Below is a small trained network, with its code and all its weights. Each question gives an input and a class and asks what happens when units are switched off, that is, made to give their printed mean instead of their output.

import numpy as np


def w(rows, s, z=0):
    codes = np.array(rows[::2]) - 128.0
    scale = np.full(codes.shape[1], s)
    scale[-1] = z or s
    return codes * scale


def f(y):
    return np.maximum(y, 0)


def log_softmax(a):
    a = a - a.max(-1, keepdims=True)
    return a - np.log(np.exp(a).sum(-1, keepdims=True))


def net(x, mask):
    res = np.array(x, float).reshape(1, 3) / 4 @ E
    y = f(res @ A[0][:, :-1].T + A[0][:, -1])
    res = res + np.where(mask, y, B[0][:, -1]) @ B[0][:, :-1]
    return log_softmax(res[-1] @ U[:, :-1].T + U[:, -1])


A, B = {}, {}
E = w([
[135,2,178,130,18,160,149,171,214,129,186],'x0',
[51,72,165,179,92,51,178,84,125,133,46],'x1',
[196,151,102,64,101,73,198,80,161,26,157],'x2',
],0.0089)
A[0] = w([
[205,120,102,60,159,74,209,120,145,80,113,19],'N0',
[159,178,114,116,201,113,95,94,55,144,90,4],'N1',
[123,188,59,115,169,111,96,117,94,131,165,58],'N2',
[179,171,80,87,150,177,43,196,160,106,200,101],'N3',
[135,61,159,113,59,175,129,168,191,127,190,47],'N4',
[187,72,178,139,46,173,125,192,193,141,165,28],'N5',
[170,158,116,55,90,91,172,81,121,45,144,193],'N6',
[181,149,79,93,162,175,95,152,140,151,209,68],'N7',
[38,105,158,201,102,33,198,16,132,141,73,194],'N8',
[94,133,161,173,144,193,70,183,91,254,96,150],'N9',
[148,164,89,154,174,88,107,101,81,94,29,129],'N10',
],0.008,0.0032)
B[0] = w([
[108,77,121,108,178,64,92,52,146,187,101,197],'N0',
[23,148,175,169,196,140,169,78,78,127,161,197],'N1',
[96,169,199,222,129,137,162,70,115,123,158,184],'N2',
[155,179,103,189,41,106,53,211,168,180,39,214],'N3',
[42,167,195,120,206,165,82,77,152,126,160,224],'N4',
[36,191,179,131,173,132,173,76,122,100,190,224],'N5',
[176,105,103,76,183,89,63,64,133,198,117,231],'N6',
[116,160,163,182,52,140,84,165,193,139,48,193],'N7',
[166,197,111,187,95,161,99,175,220,144,41,253],'N8',
[167,62,82,59,157,2,66,33,104,162,77,231],'N9',
[50,156,153,171,136,147,143,91,154,62,113,208],'N10',
],0.0078,0.011)
U = w([
[8,194,205,156,200,174,184,76,110,91,177,37],'0',
[198,185,71,186,51,164,92,204,224,142,37,181],'1',
[196,40,34,16,195,39,42,33,105,206,117,62],'2',
[168,132,52,122,173,159,84,135,150,110,110,200],'3',
[212,25,25,33,79,204,254,234,21,66,207,2],'4',
],0.0058,0.004)

Each question gives the input, the list of numbers given to net, and the class t.
The units are the neurons (one row each of A and B). Each row of codes is followed by its name. A weight is (code - 128) times the scale printed after its matrix; where a second scale follows, it is the last column's (A, B and U).
mask holds one flag per neuron, in row order. A switched-off neuron (its flag False) gives its mean, the last column of its row in B, instead of its output. The means were averaged over made-up inputs and are rounded, as every weight is.
A unit's drop is (log p(t) with every unit on - log p(t) with that unit switched off) / (log p(t) with every unit on - log p(t) with every unit switched off).
The circuit of an input: a set's keep is (log p(t) with only the set's units on - log p(t) with every unit switched off) / (log p(t) with every unit on - log p(t) with every unit switched off). Starting from all 11 units, units are removed one at a time, each time the one whose removal leaves the highest keep (on an exact tie, the one counted first), for as long as the keep stays at least 0.8.
units of the circuit, in order: the units of the circuit, biggest drop first
most important unit: the unit with the biggest drop
top k neurons: the k neurons with the biggest drops, biggest first
drop when u is switched off: that unit's drop, to one decimal
input [-8,-5,3], class 0: most important unit	N1
input [6,-5,0], class 0: top 2 neurons	(N5, N4)
input [-3,4,2], class 1: top 4 neurons	(N8, N5, N4, N9)
input [7,4,2], class 0: top 2 neurons	(N5, N4)
input [-6,-2,-7], class 2: top 2 neurons	(N9, N5)
input [8,7,0], class 0: top 2 neurons	(N5, N4)
input [-1,4,6], class 2: top 2 neurons	(N6, N0)
input [-6,7,-4], class 1: top 3 neurons	(N8, N5, N4)
input [0,-5,8], class 2: top 3 neurons	(N6, N0, N8)
input [8,4,-7], class 0: top 3 neurons	(N5, N4, N6)
input [4,-2,3], class 0: top 4 neurons	(N9, N5, N4, N8)
input [3,7,4], class 1: top 2 neurons	(N8, N9)
input [-7,-5,6], class 0: top 2 neurons	(N1, N2)
input [-8,-4,2], class 0: most important unit	N1
input [-4,-8,4], class 1: top 2 neurons	(N3, N7)
input [0,-3,7], class 2: top 3 neurons	(N6, N0, N8)
input [4,7,-5], class 1: top 2 neurons	(N8, N6)
input [-3,-8,-1], class 1: drop when N3 is switched off	0.2
input [-3,7,4], class 1: drop when N8 is switched off	1.0
input [2,-1,-8], class 2: units of the circuit, in order	(N9)
input [-6,-8,-7], class 1: drop when N6 is switched off	0.3
input [7,3,-2], class 0: drop when N5 is switched off	0.1
